Below are the code and all the weights of a small trained network. Each question names an input and a class and asks about switching units off, where a switched-off unit gives its printed mean instead of its output.

import numpy as np


def w(rows, s, z=0):
    codes = np.array(rows[::2]) - 128.0
    scale = np.full(codes.shape[1], s)
    scale[-1] = z or s
    return codes * scale


def f(y):
    return y / 2 * (1 + np.tanh(0.7978845608 * (y + 0.044715 * y**3)))


def log_softmax(a):
    a = a - a.max(-1, keepdims=True)
    return a - np.log(np.exp(a).sum(-1, keepdims=True))


def net(x, mask):
    res = np.array(x, float).reshape(1, 5) / 4 @ E
    y = f(res @ A[0][:, :-1].T + A[0][:, -1])
    res = res + np.where(mask, y, B[0][:, -1]) @ B[0][:, :-1]
    return log_softmax(res[-1] @ U[:, :-1].T + U[:, -1])


A, B = {}, {}
E = w([
[111,174,91,252,174,107],'x0',
[179,26,97,191,127,91],'x1',
[172,140,213,191,137,173],'x2',
[48,94,125,173,84,164],'x3',
[148,121,75,110,188,219],'x4',
],0.012)
A[0] = w([
[142,151,147,174,129,145,65],'n0',
[65,99,70,178,94,220,64],'n1',
[98,211,127,122,140,126,64],'n2',
[43,96,130,154,82,171,93],'n3',
[167,110,17,117,188,224,73],'n4',
[181,173,106,124,145,144,13],'n5',
[120,149,80,183,189,117,59],'n6',
[150,45,144,98,110,130,157],'n7',
[250,191,67,103,154,89,75],'n8',
[89,129,46,108,117,99,104],'n9',
[146,179,99,152,90,134,62],'n10',
[75,197,164,105,122,155,61],'n11',
[129,136,138,133,52,33,107],'n12',
[203,84,104,167,132,77,70],'n13',
[93,111,50,92,153,81,49],'n14',
[136,219,127,97,130,122,36],'n15',
[165,126,172,163,130,173,67],'n16',
[98,168,86,213,173,91,31],'n17',
[179,81,92,187,121,100,133],'n18',
[100,171,147,169,112,28,76],'n19',
[104,164,140,123,144,123,3],'n20',
[175,120,219,160,122,172,139],'n21',
],0.013,0.0039)
B[0] = w([
[134,145,96,83,185,111,158],'n0',
[154,113,216,177,131,101,198],'n1',
[147,75,67,194,124,186,181],'n2',
[190,64,222,131,115,24,187],'n3',
[67,238,223,120,111,175,247],'n4',
[125,127,171,175,91,109,158],'n5',
[178,151,99,1,72,139,200],'n6',
[146,122,70,72,77,190,199],'n7',
[185,73,228,185,140,62,236],'n8',
[92,128,72,147,132,48,197],'n9',
[158,156,117,125,112,149,139],'n10',
[126,48,45,178,58,180,190],'n11',
[84,251,192,138,140,164,216],'n12',
[147,89,127,182,104,182,207],'n13',
[117,131,23,156,254,86,200],'n14',
[144,74,111,178,74,139,183],'n15',
[106,111,54,129,230,101,172],'n16',
[186,142,77,25,108,119,220],'n17',
[96,100,71,206,83,214,207],'n18',
[126,190,162,104,105,149,210],'n19',
[128,108,111,207,120,145,138],'n20',
[69,160,55,82,226,65,207],'n21',
],0.009,0.013)
U = w([
[109,47,99,197,66,217,46],'0',
[60,196,206,136,109,171,253],'1',
[67,98,81,131,206,67,72],'2',
[205,47,235,161,104,53,76],'3',
[173,90,118,3,59,156,186],'4',
],0.012,0.004)

Each question gives the input, the list of numbers given to net, and the class t.
The units are the neurons (one row each of A and B). Each row of codes is followed by its name. A weight is (code - 128) times the scale printed after its matrix; where a second scale follows, it is the last column's (A, B and U).
mask holds one flag per neuron, in row order. A switched-off neuron (its flag False) gives its mean, the last column of its row in B, instead of its output. The means were averaged over made-up inputs and are rounded, as every weight is.
A unit's drop is (log p(t) with every unit on - log p(t) with that unit switched off) / (log p(t) with every unit on - log p(t) with every unit switched off).
The circuit of an input: a set's keep is (log p(t) with only the set's units on - log p(t) with every unit switched off) / (log p(t) with every unit on - log p(t) with every unit switched off). Starting from the 12 units with the biggest drops (on a tie, the unit counted first), units are removed one at a time, each time the one whose removal leaves the highest keep (on an exact tie, the one counted first), for as long as the keep stays at least 0.8.
units of the circuit, in order: the units of the circuit, biggest drop first
top k neurons: the k neurons with the biggest drops, biggest first
drop of u: that unit's drop, to one decimal
input [8,-7,-6,-3,-5], class 4: units of the circuit, in order : n17
input [-2,-7,7,-3,0], class 0: top 2 neurons : n11, n15
input [-5,3,-3,4,-7], class 1: top 2 neurons : n12, n17
input [-6,4,7,-6,-1], class 2: top 2 neurons : n21, n16
input [-5,-2,-5,8,3], class 3: top 2 neurons : n3, n1
input [4,2,3,-7,6], class 3: top 4 neurons : n8, n12, n19, n5
input [5,5,-5,-3,-3], class 0: top 3 neurons : n18, n13, n21
input [-5,7,7,-2,-4], class 0: top 4 neurons : n13, n18, n7, n14
input [8,-6,7,4,5], class 4: top 3 neurons : n6, n17, n14
input [-7,4,-7,4,-1], class 2: top 3 neurons : n14, n9, n6
input [4,2,1,7,4], class 3: top 2 neurons : n1, n3
input [-7,3,-3,0,-7], class 1: top 3 neurons : n12, n17, n6
input [5,6,1,3,-7], class 1: top 3 neurons : n12, n19, n11
input [-5,0,-7,1,2], class 2: units of the circuit, in order : n14
input [-7,5,8,-1,7], class 2: top 2 neurons : n21, n16
input [7,5,-5,-3,-6], class 4: top 3 neurons : n17, n6, n4
input [0,4,2,5,6], class 1: top 2 neurons : n4, n8
input [-3,-5,-8,8,-7], class 2: drop of n11 : 0.2
input [5,-6,-6,0,2], class 0: drop of n11 : 0.4
input [4,6,-3,8,3], class 3: units of the circuit, in order : n3
input [2,2,5,5,-1], class 2: drop of n16 : 0.3
input [1,-8,6,3,0], class 0: drop of n11 : 0.3
